(in the rows, 100 means zero)
Each row is followed by its class. Each block has new classes.
111 104 101  88 114  85 105  89  97 101  80 111 102  62 100  95 115  92  97 100 104 101 105 106 108  94  95  92 103 110  97  97  99 107 122 108 101 122  95  94  99  84 100 101  98  93  86  93  90 107  98  89 103  77 116  83  92 110 110 107  89 104  99 104 114  91  72 104 112 100 105  98 107 112 : Q366
110 105 103  99  75  89 105  93 124  88  74 102 106  70  77 101 111 104  88  88 104 104 116 120 102  96  98  83 101 129 101  88  92 124  90 102  85 120  93  85  94 110  92 106  98 108 108  96  91 102  72 100 117  88 101 107 114 108 101 117  93 103 132  98  87  95  90 113  95 104 108  95 111 111 : Q366
104  99 106  87  88  84  99 105 119  90 103 108 107  85 106  93  97 124  91  84 107 112 116 116 101 107 102  87 111 130 109 100  89 107 110 104  96 105  81  93 107  97 106 109  92 110 100  93  92  99  95  87 103 104 110  81  80 116 104 106 100  96 133  88 112  80  94 107  79 105 106  90 100 101 : Q366
108  89  71 121  88  98  52 129 109  70 112 110  95 104  52  98  98 109  99 104  98  90  90 122  89  83  96 124  83  72  99  99 121  64  75 108 121  92 115 119 139  99 104 118  96 126  90  90 122  47 105 105  83 142 125  93  65 116 101  66 109  79 122 104  99  66  99 101  82  92 103 110 120 102 : Q295
126 109  87  87 116  54  84 126  90 108  85 128  94  70  83 107 102  77 106 111 117  91 106 102  91  77  78  43 104 124 128  84 129  98 115 114  60  96 101  85  82  87 146  97  59  93 128  85 101  88  96 120  92 121 104  65  98  80 101  99  72  87 174 137  99  93  59  94 145 124 118 125 171 132 : Q295
 96  99 100 107  85  98  87 114 118  98  75  78 100  80 109 102 104 116  94  98  82 109  99 122 104 105  89 100  97 107 104  88  83 108  92  95 100 104 111 103  99 122  97  98 116 107 112  89 110 118  69 102 121 115 108 111 101 115  87 114  99  88 130 105  94 112 130 116  92  96 102 119  98 110 : Q366
 95  98  98 101  96  97  95 100 112  94  76  84 104  88 104  98 108 111  99  93  87 103  97 110 104 102 101 109  97  97 108 101  87 102  90  96 111 112 105 103 117 111  85 109 114 108  90  97 103 103  83 102 110 109 111 107  97 115 102 114  99  97  96  91  97  94 103 114  87  99 105 102  84 104 : Q366
109 100  91  93  93  94 105  90 139  76  54  67 108  53  94  90 130 113  99  85  81 114 118 147 109 105 103 106  93 108  87  96  73 104 105 105 114 138 105  99 100 113  76 106 122 109  72  96  88  99  91  86 121  81 108 101  86 107 100 110  82  95 101 100 108  83  81 107  75  87 113 116  85 119 : Q366
103 105 109  98  87  83  83 112 106 100  74 101 102  83  98 103  95 117  93  88 104 104 102 104 104  94  96 108 101 121 110  94  99 105  90  94  96 103  95  94 119 115 108 111 103 109 105  95 106 114  71 103 104 115 110 105  95 120 105 114 100  94 138  92  95 118 109 122 108 107 109  97  92 109 : Q366
113 100  97  94 110  88  81 118 106 100  80  94 100  69 104  94 107 119  95 100  90 115 105 123 104  99  92 122  93 110  89 103  92  80 124  95 107 108  99  99 107 111 104  96 104 101  93  83 103 110  95  86 105 109 114  93  65 107  94 106  95  81 132 112 113 105 106 108 108  94 110 118 100 117 : Q366
 92  97  92  85  98  89  94  99 115 100  90  91 108  66 123  91 110 112  96  97  88 112 105 113 108 110 100  86 105 107 101  97  80 102 115 104 108 113  84 103 106  97  96 102 111 104  93  88 107 107  88  92 109  90 121  83  94 111 101 110  95  92 108  93 109  84 106 109  82  94 105 108 103 103 : Q366
119 105  99 105 107  82  97 116  91  99  66  87  93  80  94  98 101 104 102  97  96 104 100 109 106  88  89 123  97 117 103  99  97  88 109  95 101 108 110  99 110 116 107 105 105 102  96  94 107 114  91  95 104 121 115 109  79 112  97 101  92  93 122 108 107 119 102 114 110  95 114 112  84 116 : Q366
109 104 100 109  88  82 103 107 103  90  70  79  95 100 101 106  99 119  96  87  95 101  98  93 110  99  94 104 107 121 114  95  88 111  92  92  93 100 106  97 105 123  96 116 112 109 109  97 109 120  73  97 118 122 111 119 106 118  96 106  99  99 126  94  98 105 122 123  84 107 107 105  79 104 : Q366
 99 106 101  94  98  78  97 108 102 102  66  85  97  77 114 101 100 104 102  96  91  99  96 101 106  96  85  92 106 119 118  95  91 107 103  97 100 105 108 106 118 110 105 107 111  96 105  92 111 128  78 103 108 111 111  97 100 115 102 113  97 100 119 101 103 109 109 119 102 106 114 114  90 106 : Q366
